Below is a small trained network, with its code and all its weights. Each question gives an input and a class and asks what happens when units are switched off, that is, made to give their printed mean instead of their output.

import numpy as np


def w(rows, s, z=0):
    codes = np.array(rows[::2]) - 128.0
    scale = np.full(codes.shape[1], s)
    scale[-1] = z or s
    return codes * scale


def f(y):
    return np.maximum(y, 0)


def log_softmax(a):
    a = a - a.max(-1, keepdims=True)
    return a - np.log(np.exp(a).sum(-1, keepdims=True))


def net(x, mask):
    res = np.array(x, float).reshape(1, 7) / 4 @ E
    y = f(res @ A[0][:, :-1].T + A[0][:, -1])
    res = res + np.where(mask, y, B[0][:, -1]) @ B[0][:, :-1]
    return log_softmax(res[-1] @ U[:, :-1].T + U[:, -1])


A, B = {}, {}
E = w([
[131,128,120,123,126,126,127],'x0',
[139,248,105,183,166,106,35],'x1',
[116,231,167,22,167,155,203],'x2',
[131,127,123,124,127,128,126],'x3',
[181,149,78,220,155,236,223],'x4',
[31,85,52,111,244,131,126],'x5',
[117,130,126,129,118,142,124],'x6',
],0.011)
A[0] = w([
[108,208,114,178,177,91,69,64],'N1',
[150,167,183,84,137,151,141,2],'N2',
[34,77,68,108,237,154,92,150],'N3',
[202,125,62,193,147,214,196,95],'N4',
[136,182,159,106,154,163,177,39],'N5',
[69,123,193,63,121,19,55,95],'N6',
[107,94,178,43,111,132,38,103],'N7',
[182,139,126,159,171,203,175,78],'N8',
[118,2,142,88,103,132,201,59],'N9',
[150,229,68,173,149,112,44,71],'N10',
[84,104,187,54,80,108,71,94],'N11',
[121,222,171,17,140,147,188,71],'N12',
[123,31,126,71,93,144,196,60],'N13',
[216,156,219,115,43,156,82,148],'N14',
[220,166,192,137,33,102,144,142],'N15',
[168,25,112,234,90,107,63,21],'N16',
[57,119,82,123,228,88,145,78],'N17',
],0.01,0.003)
B[0] = w([
[138,191,216,94,68,146,135,209],'N1',
[99,114,124,86,117,102,81,165],'N2',
[192,54,119,114,185,227,157,253],'N3',
[125,187,91,225,115,72,191,233],'N4',
[89,147,72,98,123,74,89,178],'N5',
[163,157,71,232,101,98,174,245],'N6',
[147,132,92,192,125,69,199,202],'N7',
[127,124,121,213,136,97,149,196],'N8',
[129,213,231,74,47,140,120,222],'N9',
[145,189,254,81,80,106,111,225],'N10',
[156,166,97,197,105,122,130,202],'N11',
[44,83,69,82,128,65,52,228],'N12',
[138,192,208,130,52,142,107,210],'N13',
[178,71,108,92,186,210,177,224],'N14',
[175,68,102,93,207,231,127,225],'N15',
[2,101,64,30,173,63,43,231],'N16',
[186,89,96,70,157,179,132,217],'N17',
],0.0095,0.015)
U = w([
[171,80,124,97,173,196,142,236],'0',
[128,143,107,213,124,79,159,144],'1',
[120,162,250,87,94,119,120,105],'2',
[25,98,95,73,149,73,82,4],'3',
],0.021,0.0021)

Each question gives the input, the list of numbers given to net, and the class t.
The units are the neurons (one row each of A and B). Each row of codes is followed by its name. A weight is (code - 128) times the scale printed after its matrix; where a second scale follows, it is the last column's (A, B and U).
mask holds one flag per neuron, in row order. A switched-off neuron (its flag False) gives its mean, the last column of its row in B, instead of its output. The means were averaged over made-up inputs and are rounded, as every weight is.
A unit's drop is (log p(t) with every unit on - log p(t) with that unit switched off) / (log p(t) with every unit on - log p(t) with every unit switched off).
The circuit of an input: a set's keep is (log p(t) with only the set's units on - log p(t) with every unit switched off) / (log p(t) with every unit on - log p(t) with every unit switched off). Starting from the 12 units with the biggest drops (on a tie, the unit counted first), units are removed one at a time, each time the one whose removal leaves the highest keep (on an exact tie, the one counted first), for as long as the keep stays at least 0.8.
circuit, biggest first: the units of the circuit, biggest drop first
k most important neurons: the k neurons with the biggest drops, biggest first
drop when u is switched off: that unit's drop, to one decimal
input [3,4,6,-4,-8,1,-6], class 1: circuit, biggest first => N6
input [-3,8,-7,-1,-3,-7,-7], class 2: 4 most important neurons => N10; N1; N3; N17
input [-4,-8,6,3,2,-8,-7], class 0: 4 most important neurons => N15; N14; N10; N1
input [-7,-7,7,2,4,0,-4], class 2: 2 most important neurons => N9; N13
input [1,-6,7,-7,-5,-3,-2], class 3: 2 most important neurons => N12; N10
input [2,1,7,5,8,5,-5], class 1: 3 most important neurons => N4; N16; N8
input [-8,1,-4,-2,-4,0,1], class 1: 4 most important neurons => N12; N6; N7; N11
input [3,3,-6,-8,1,-7,-8], class 0: 2 most important neurons => N15; N14
input [2,-2,7,-3,8,2,8], class 1: 2 most important neurons => N4; N16
input [8,6,-6,2,-8,8,-6], class 0: 2 most important neurons => N3; N17
input [6,2,4,0,-5,3,-8], class 1: 2 most important neurons => N6; N16
input [0,-5,4,1,-1,0,7], class 2: drop when N13 is switched off => 0.3
input [3,-2,5,2,-4,7,-1], class 0: drop when N3 is switched off => 0.7
input [-6,-5,-7,-8,4,5,-4], class 3: circuit, biggest first => N16
input [-2,1,-5,-8,8,4,5], class 1: drop when N4 is switched off => 2.0
